cols: Q T F P B N S
Q_900: [138  80 132 110 152 109 114]
Q_436: [121  55 117 114 189 146  70]
Q_74: [140  76 134 111 154 107 118]
Q_21: [138  80 132 110 150 109 114]
down: [ 70 118]	S
down: [132 117]	F
down: [55 76]	T
down: [146 107 109]	N
present: [138  80 132]	yes

cols: K V E Z H U L
Q_959: [174 144  81 185 131 166 167]
Q_928: [137 108 114 186 185 169  70]
Q_601: [164 166  82 154 123 145 100]
Q_662: [ 93 121 142 129 123 153  85]
Q_917: [ 89  83 159 158 102 128 176]
Q_588: [144 150 101 168  74 134 155]
down: [154 129 158 168]	Z
present: [174 144]	yes
down: [ 81 114  82]	E
present: [114 108]	no
down: [131 185 123 123]	H

cols: C M Y R
Q_557: [121 137 168 142]
Q_169: [122 135 160 139]
Q_144: [120 138 173 143]
Q_975: [123 127 123 126]
Q_478: [117 141 187 148]
Q_590: [120 138 174 144]
Q_290: [129 127 123 126]
Q_223: [123 134 155 137]
down: [168 160 173 123]	Y
down: [139 143 126 148 144 126]	R
down: [160 173 123 187 174 123 155]	Y
down: [122 120 123 117]	C
down: [148 144 126 137]	R
down: [121 122 120 123 117 120 129]	C
down: [126 137]	R

cols: zab kebut Bogu Mifu kos zil Bemud Zadu telu
Q_215: [120  90  96  87 127  94 138 168  59]
Q_38: [135 123  77 113 172 133 166 149 132]
Q_198: [120  90  96  87 127 163 138 168  59]
down: [168 149]	Zadu
present: [96 87]	yes
down: [127 172]	kos
present: [127  94 138 168  59]	yes
present: [127 163]	yes

cols: G A J W
Q_331: [107 140 120 174]
Q_127: [139 102 123 147]
Q_988: [122 181 105 117]
Q_659: [102 123 124 166]
Q_45: [ 88 146 115  84]
Q_236: [101 106 125  53]
Q_869: [ 88 146 115 104]
present: [115 146  88]	no
down: [147 117 166  84  53]	W
down: [107 139 122 102  88 101]	G
down: [115 125]	J
present: [125  53]	yes
present: [ 88 146]	yes

cols: nuren bidup kuroz lono Vup bosor kedaz bulag vefuv
Q_883: [129 114 122  99 131  99  97 140 124]
Q_497: [133 159 119 147 139 104 130 139  97]
Q_971: [118 148 107 122 147  79  92 168  78]
Q_265: [121 164 138 137 141  74 104 143 101]
Q_5: [116  93 118 106 123 152 111 123 156]
Q_912: [135 130 131 137 128 138 142 127 130]
Q_943: [106 144 128 158 133 144 119 139 119]
Q_801: [134 134 110 124 140 103 112 138 118]
Q_275: [121 164 138 128 141  74 104 143 101]
Q_520: [119 110 144 109 127 113  91 143 136]
Q_617: [131 100 130 126 109 165 122 114 138]
Q_280: [127 123 128 118 125 165 200 121 143]
present: [ 97  99 131  99]	no
present: [142  74]	no

cols: nabob nodek vubis rudu Zif
Q_934: [131 126 132 100 114]
Q_522: [112 142 118 127 137]
Q_691: [142  98 204 118 141]
Q_984: [142  98 120 124 137]
Q_562: [ 81 139 104 109 152]
present: [109 152]	yes
down: [132 118]	vubis
down: [118 124]	rudu
present: [142  99 204]	no
down: [142  98  98 139]	nodek
down: [100 127 118 124]	rudu
down: [204 120 104]	vubis

cols: gine tefo Fupe vugu dapab radil dosar Sisi
Q_749: [163 130 129 151 133  71 111 147]
Q_354: [163 131 129 151 133  71 111 147]
Q_514: [109 123 114 125 117 149 125 124]
present: [130 129 151 132  71]	no
down: [147 124]	Sisi

cols: Sivop nute gaz Kage pepub Lor semo pef Pilo nor
Q_880: [145 124 114 116 184 132 152 113  54 148]
Q_361: [195 104  78 153 172 124 191  84  71 141]
Q_823: [126 154 116 101 159 124 152 145  86 162]
down: [184 172]	pepub
down: [124 104]	nute
present: [124 192]	no
present: [145 124 114]	yes
present: [104  78 152]	no
present: [159 124 152 145]	yes
present: [101 158 124]	no

cols: napif borev dip luvof
Q_428: [146 138 146 152]
Q_867: [123 119 114  97]
Q_343: [132 126 124 163]
Q_419: [121 118 110  68]
Q_940: [140 138 144 140]
Q_965: [118 114 116 104]
Q_196: [121 123 118 122]
Q_407: [135 137 138 112]
Q_606: [107 102  95  61]
Q_83: [142 145 155 141]
down: [112  61 141]	luvof
present: [135 137]	yes
present: [123 117]	no
down: [121 140 118]	napif
present: [144 140]	yes
down: [140 104]	luvof

cols: nas rufa bugid fuvob Bop zod Pabaf
Q_931: [101 128 123 137 111 111 118]
Q_296: [159 109 137 134 133 146 115]
Q_302: [ 74 154 122 137 139  87 139]
Q_230: [177  95 156 117 144 181 122]
Q_548: [106 127 127 119 125 122  98]
Q_434: [159 107 137 119 138 154 123]
Q_353: [151 127 110 105 113 137 119]
Q_427: [145 101 129 134 122 149 132]
Q_264: [162 114 157 122 143 154 125]
down: [122 154 137 149]	zod
present: [161 114 157]	no

cols: tulin temit Tona gegib ladi tezi
Q_438: [127 159 125 128 202 127]
Q_14: [132 142 131 129 148 129]
Q_961: [126 200 125 132 112 131]
Q_377: [126 154 132 139 159 132]
Q_871: [128 112 130 129 191 129]
Q_406: [133 167 132 127 156 124]
Q_152: [130 176 128 127  83 124]
down: [148 112]	ladi
down: [127 129 131 132]	tezi
down: [129 132 139 129 127 127]	gegib
present: [167 132]	yes

cols: bonul tuli buviv digit poda
Q_747: [100 151 166 129 120]
Q_550: [128 119 133 130 160]
Q_630: [100 151 166 129 197]
present: [128 119]	yes
present: [160 130 133 119 128]	no
present: [119 134]	no
present: [129 120]	yes

cols: muve reguz busi Pitu pib rekes
Q_65: [111 151  91 196 102 158]
Q_366: [115 125  73 204  91 160]
Q_720: [115 125  73 204 130 115]
present: [ 91 204  73 125 115]	no
present: [151  91 196 102]	yes
down: [151 125]	reguz
present: [115 125  73 204  91]	yes

cols: munag pibap Tazam vedet nes
Q_979: [114  76 131  89 108]
Q_929: [ 99 101 136 111 108]
Q_726: [102 101 134 102 109]
Q_666: [ 98  63 136 124  86]
Q_165: [139 101 125 105 124]
present: [108  89]	no
present: [98 63]	yes

cols: gitul kor golu Rivi Bubiv
Q_849: [146 113 152 113 160]
Q_643: [151 152  97 114 177]
Q_44: [141 155 158 151 136]
Q_603: [149 147  99 159 142]
Q_851: [155 141  58  67 177]
Q_658: [152  90 165 101 139]
Q_886: [153 145  93 154 168]
Q_623: [152  90 165 161 139]
present: [142 159  99 147 149]	no
present: [155 141  58  67]	yes
down: [177 136 142 177 139 168]	Bubiv
down: [155 147 141  90 145  90]	kor
down: [159  67 101 154]	Rivi
present: [151 136]	yes
present: [168 154  93 145 153]	no

cols: Zez tuvor Tebid Sav dal rugi moz
Q_470: [ 95 102  90  93 137 131  99]
Q_96: [108 102 117 116 141 107 104]
Q_167: [ 77  73  96  99 187  96  69]
Q_461: [102 103 102 102 151 126  98]
Q_454: [ 84  98  69  69 132 146  95]
Q_609: [137 128 132 132 115 123 133]
Q_469: [107 103 108 110 143 120 104]
Q_553: [117 117 119 118 130 121 115]
Q_459: [ 84  90 102 102 174 103  85]
Q_486: [108 115 107 109 142 135 110]
down: [103 117  90 115]	tuvor
present: [ 99 187  96]	yes

cols: pili tem nizi dun nen
Q_416: [ 60 145  75 174 111]
Q_781: [ 59 143  73 175 145]
Q_589: [ 59 143  73 175 108]
present: [175 145]	yes
down: [145 108]	nen
down: [73 73]	nizi

cols: Gimeb tupi bom gezo Ludop vavat bezer
Q_49: [ 83 174 129 163 122 151 183]
Q_128: [117 100 135  84 151 132 130]
Q_753: [116  98 121 115 115 115 128]
Q_189: [132 143 137 141 131 133 122]
Q_155: [144  79 160 113 120 113  82]
Q_870: [107 136 119 140 121 119 136]
Q_815: [146  86 144 107 124  94 121]
Q_360: [115 187  98 136 153 161 173]
Q_85: [113 142 124 122 160  89 137]
Q_639: [116 144 131 109 141 158 133]
present: [ 99 121 115 115]	no
present: [132 142]	no

cols: bub zozu Zasu rigo Zeru sigub Geve kol Beb Palo
Q_444: [119 147 106 157 126 106 135 161 128 113]
Q_446: [165  70 164 167 140 161 142 185 126 138]
Q_39: [147 128 124 129 110 118 121 130 133 148]
Q_202: [ 74  76 199 172 142 167 126 140 176  84]
Q_853: [179  62 165 182 145 184 149 178 130 134]
Q_8: [ 98 117 202 138 137 148 140 105 182  78]
Q_327: [160 153  78 196 196 126 138 184 143  97]
Q_671: [149 156  83 183 182 119 137 178 141 103]
Q_403: [ 85 137 130 128  75  99 125 139 118 125]
Q_414: [120 147 100 163 138 110 132 166 130 113]
Q_97: [141 131 122 129 118 121 118 129 135 151]
Q_281: [130 149  98 165 144 114 134 167 131 112]
down: [147  70 128  76  62 117 153 156 137]	zozu
present: [163 138]	yes
down: [153 156]	zozu
present: [147 128 124 129]	yes
down: [126 140 110 142 145 137 196 182  75 138 118]	Zeru
present: [147 100 162 138]	no
down: [118 130]	Beb

cols: Momuf zor zoleb gef lum mubi kizu vof fileb
Q_162: [161 154 131 131 138 106 173 150 112]
Q_75: [162 112 130 154  99 146 127 147 170]
Q_114: [136 104 121 124 131  93 123  53 136]
down: [131 130]	zoleb
present: [ 93 123]	yes
present: [131  93]	yes
present: [145 127]	no
down: [161 162]	Momuf
present: [ 99 146 127 147 170]	yes
down: [112 170]	fileb

cols: Zurul tibo lep Vakim
Q_962: [139  66 141  96]
Q_863: [103 117 133  95]
Q_284: [166 118 132  95]
Q_426: [153 113 109 140]
Q_538: [ 90 118 102 128]
Q_788: [166  93 113  81]
Q_421: [124  88 126  78]
Q_757: [166 117 103 132]
Q_770: [156  92  97  98]
Q_587: [121 107 144 102]
Q_893: [166  93 128  81]
down: [ 90 166 124]	Zurul
down: [103  97 144]	lep
present: [ 98  97  92 156]	no
down: [126 103  97]	lep

cols: gudi zarir tuf desos tade lus mavim zubu
Q_598: [132 113  85 152 109 111 182  99]
Q_577: [113 145 112  76 112  85 191 197]
Q_624: [113 145 112 152 112  85 191 197]
present: [113  85 191]	no
[113 145 112 152 112  85 191 197]	Q_624
present: [ 76 112  85]	yes

cols: kifu Gedi paz latu dabas dobon
Q_498: [115 132  97 125 136 148]
Q_480: [ 83 133 114 108 118 104]
Q_245: [ 84 135 107 118 111 110]
Q_677: [123 118 130 132 117 120]
Q_901: [ 86 136 146 108 104  73]
Q_226: [143 142 113 144 130 154]
Q_822: [ 87 112 167 107  94  52]
Q_528: [112 143 117 131 115 124]
Q_391: [127 128 104 135 132 151]
Q_517: [ 91 111 167 106  99  55]
present: [118 130 132 117]	yes
down: [115  83]	kifu
down: [104 167]	paz
down: [132 108]	latu
down: [115 132]	dabas

cols: zafo bik Dem Roza gavem
Q_980: [168  91 123 148 142]
Q_764: [127 162 128 144 109]
Q_135: [ 97  59 134 173 106]
down: [127  97]	zafo
present: [127 162 128 144 108]	no
present: [142 148 123]	no

cols: sezo nobuv roko Mil
Q_549: [163 135 136 152]
Q_561: [144 188 166 134]
Q_441: [134 116 136 100]
Q_150: [ 94 119  75 174]
Q_913: [138 112 158  96]
Q_111: [141 125 145 141]
Q_925: [130  99 119 158]
Q_707: [144 188 166  85]
Q_519: [110 137 127 155]
down: [136  75 158 145 119 166]	roko
down: [119 112 125  99]	nobuv
down: [125  99 188 137]	nobuv
present: [131  99]	no

cols: lipil Sab vuz Ruva vutug Zut bisi Zive
Q_309: [178 157 106 191  92 188 152  86]
Q_765: [109  60  99 104  51 197  99 115]
Q_724: [178 117  51 125  83  76 149 183]
Q_855: [205 150 192 168 138 108  79  58]
Q_99: [104  88  55 134 182  59 199 192]
down: [109 178 205]	lipil
present: [76 83]	no
down: [ 99  51 192  55]	vuz
present: [83 76]	yes
down: [168 134]	Ruva

cols: zare nafe Rivam lalom Nogoz kag Vuguv
Q_597: [141 120 185  73 129  89 147]
Q_826: [141 120 185  73 129  89 164]
Q_730: [131 124 185  86 128  83 167]
Q_94: [149 123 179  76 126  94 148]
Q_937: [131 124 170  86 128  83 167]
down: [185 179]	Rivam
present: [164  89]	no

cols: tirem voz Bofa zuk
Q_641: [ 64 137 137 140]
Q_115: [119  80 139 139]
Q_146: [144 142 117 106]
Q_761: [130  96 104 118]
Q_48: [ 95 117 163 120]
Q_535: [140 127 146 127]
Q_89: [ 64 137 137 104]
Q_620: [128 126 133 121]
down: [118 120]	zuk
down: [137 139]	Bofa
down: [ 64 119 144 130]	tirem
down: [137  80 142  96 117 127]	voz
present: [ 64 138]	no
down: [137 133]	Bofa

cols: Bovek gabi Lusis fal
Q_279: [194 172 172 123]
Q_552: [105  70 143 117]
Q_733: [105  70 152 155]
Q_705: [154 117 170 152]
down: [ 70  70 117]	gabi
present: [105  70 152 155]	yes
down: [194 105]	Bovek

cols: zovu nulo voget biba fidur
Q_222: [124 118 122 136 145]
Q_269: [131 140 134 118  89]
Q_408: [121 114 120 151 185]
Q_472: [133 129 133 122 107]
Q_613: [122 121 121 136 152]
Q_139: [127 127 129 129 129]
Q_814: [127 127 126 129 129]
Q_513: [117 112 116 146 181]
Q_271: [132 130 131 120 113]
down: [129 181]	fidur
down: [122 127 127 117]	zovu
down: [133 121 129 126]	voget

cols: fura Gud ramod Silob fosor Tupog Fonin Dogi
Q_263: [ 60 151  89 115 104  54 133 121]
Q_82: [ 79 131  99 116  99  65 132 145]
Q_37: [151 108 150 137 128 169 124 110]
Q_992: [167 123 126 137 151 147 142 120]
Q_532: [147 112 146 135 125 165 124 110]
Q_701: [188 135 139 132 168 154 152 126]
Q_219: [147 112 146 135 109 165 124 110]
Q_121: [156 155 123 111 169 121 160 120]
Q_676: [183 127 136 135 169 157 151 119]
down: [124 142 124 152 124 160 151]	Fonin
present: [165 109]	no
down: [147 188]	fura
present: [116  99]	yes

cols: bafi Ded vife gemep lagi rekim Fiku Renot pek
Q_904: [189 126 169  89 153 178 171 191 184]
Q_983: [178 177  80 150 110  80 128 159 184]
Q_242: [178 177  80 150 110  80 128 159 140]
Q_458: [189 126 147  89 153 178 171 191 184]
Q_323: [ 71 188  90 139 109  97  68 120 157]
Q_874: [183 189  82 119  98 148  91 124 128]
present: [153 178]	yes
present: [128 159 140]	yes
down: [128 128 171  68  91]	Fiku
down: [189 178 178 189  71]	bafi
present: [189 126]	yes
present: [153 177 171 191 184]	no

cols: sibus Lem Bul zukog lavu rebid pup betik
Q_36: [149 149 124 188 143  83  81 124]
Q_578: [ 94 100 127  58 111 180 157 128]
Q_656: [ 96 103 126  61 109 183 161 126]
present: [100 127  58 111 180]	yes
present: [103 126]	yes
down: [ 81 157]	pup
down: [149  94]	sibus
present: [111 181]	no
down: [111 109]	lavu

cols: ror gavor bisu gides vame vik Tos Rabe Koner
Q_233: [163 102 171 100 146 133 150 151 129]
Q_33: [131  99 196 104 164 123 149 171 123]
Q_891: [158 121 160 145 147 127 126 150 154]
Q_322: [156 152 136 135 123 159 176 134 133]
Q_137: [135 109 158  96 179 144 187 143 133]
Q_754: [165 129 120 141 143 100 111 167 119]
present: [156 152 136]	yes
down: [154 133 133]	Koner
down: [176 187 111]	Tos
present: [133 146 100 171 102]	no
down: [133 123 127]	vik
down: [ 96 141]	gides
down: [129 123 154 133 133]	Koner

cols: gogaz Zuzos kegi Nunet meko givos Vekoz loze
Q_523: [ 85 150  94 128 176  85 124 175]
Q_109: [132  64  90 144 174 102 128 160]
Q_872: [169 100 153 130  82 173 133  82]
Q_997: [130 195 176 109 141  88 119 161]
Q_103: [141  67  99 142 101 173 136  85]
Q_843: [168 170 200 112  99 128 123 120]
Q_34: [172 159 197 113  92 140 125 112]
Q_179: [ 95 170 121 123 171  78 123 177]
Q_994: [104  72  60 148 138 150 134 113]
Q_732: [151 186 194 110 118 107 123 141]
Q_699: [132  64  90 144 107 171 138  90]
Q_954: [176 124 177 122  81 162 130  89]
down: [ 82 141 101  99  92 171 138]	meko
present: [197 112  92 140]	no
down: [159 170  72 186  64]	Zuzos
down: [176 174  82 141 101  99]	meko
present: [173 133  82]	yes
down: [120 112]	loze

cols: sali retu mas sobag gizig deta Dilad buv letil lat
Q_916: [202 186 122 141  54  96 166  64 110 144]
Q_73: [ 89  95  74 133 127 131 151 159 148 124]
Q_468: [202 103 122 141  54  96 166  64 110 144]
present: [166  64]	yes
present: [ 64 110 144]	yes

cols: Galug fose Saveb kuli zus sosu kuf rituz pap non
Q_842: [114 119 105 131 119 110 119 154 147 142]
Q_145: [135 123 103  73 136 114 103 137  66 134]
Q_729: [105 117 129 139 117 135  99 113 105 119]
Q_252: [105 117 129 139 117 135  99 113 105 107]
down: [110 114 135]	sosu
present: [ 73 103 123]	no
down: [103  99  99]	kuf

cols: zopel tefu sug Fop geno Nonak vuvu tozit nubar
Q_352: [132 101 144 131 130 121 127  93 119]
Q_104: [114 133 106 128 138 144 115 130 122]
Q_897: [156 122 154 123 134 140 131 117 136]
Q_52: [130 143 143 131 126 118 122 141 161]
Q_612: [132 144  63 132 137 128 130 146 113]
Q_501: [115 123 137 121 122 130 142 167 142]
present: [101 144]	yes
present: [156 121]	no
down: [106 154 143]	sug
down: [123 131 132 121]	Fop
present: [119  93 127]	no
down: [133 122]	tefu
down: [130 117 141 146 167]	tozit

cols: Pino Noned fif Gurim naka pina nebap luvo veki bita
Q_731: [123 150  56 157 139 139 149 194  55 128]
Q_939: [126 153  58 160 143 142 144 192  58 124]
Q_161: [145 120  66 135 140  98 126 181  76 142]
Q_760: [125 150  60 160 139 138 149 193  60 129]
Q_783: [125 155  67 160 143 142 145 197  58 123]
Q_682: [144 121  61 134 139  99 126 189  76 141]
Q_567: [125 155  59 160 143 142 145 197  58 123]
Q_125: [149 112  63 140 133  92 137 175  79 142]
Q_59: [148 114  65 140 133  96 137 174  80 142]
Q_672: [125 150  61 159 139 137 150 190  68 129]
Q_311: [148 113  62 140 133  93 137 172  87 143]
Q_166: [125 152  57 161 143 142 144 193  58 123]
present: [ 92 133]	no
down: [144 126 149 145 126]	nebap

cols: rogid tuz gonep zag nus Pape Sizib Lig Lugen
Q_646: [128 150 123 132 128 132 131 134 135]
Q_62: [143 110 136 118 129 120 106 131 137]
Q_642: [144 102 131 114 124 113  95 131 136]
Q_852: [129 116 141 116 120 133 110 137 123]
Q_790: [143 110 136 118 129 120 106 133 127]
Q_773: [139 116 119 126 135 110 117 126 135]
Q_153: [129 107 132 115 126 118 109 128 122]
Q_820: [143 110 136 118 129 120 106 133 131]
Q_11: [122 149 119 133 123 123 143 129 133]
present: [117 125]	no
down: [122 131 133]	Lugen
present: [113 124 114 131 102]	no
down: [116 110]	tuz
present: [126 118]	yes

cols: geg rovab zumob Vuran daluk maned
Q_810: [119 118  69 117 115  84]
Q_683: [143 112 103 111  78 179]
Q_741: [143 112 103 111  87 171]
Q_899: [111 133 145 142  70  92]
Q_243: [106 121  97  91 104  84]
present: [ 78 111 103 112]	no
down: [117 111 111]	Vuran
down: [87 70]	daluk
present: [118  69]	yes
down: [112 133 121]	rovab

cols: Nabu lomig leke rifaf siso
Q_298: [116 179 135 157  77]
Q_124: [112 116  58 100  91]
Q_828: [131  96 108 105 148]
Q_582: [120 125  96 117 109]
Q_932: [140 160 203 168 147]
Q_462: [132 134 150 138 137]
Q_845: [134 160 180 161 130]
present: [134 150 138 137]	yes
down: [116 112]	Nabu
down: [100 105 117]	rifaf

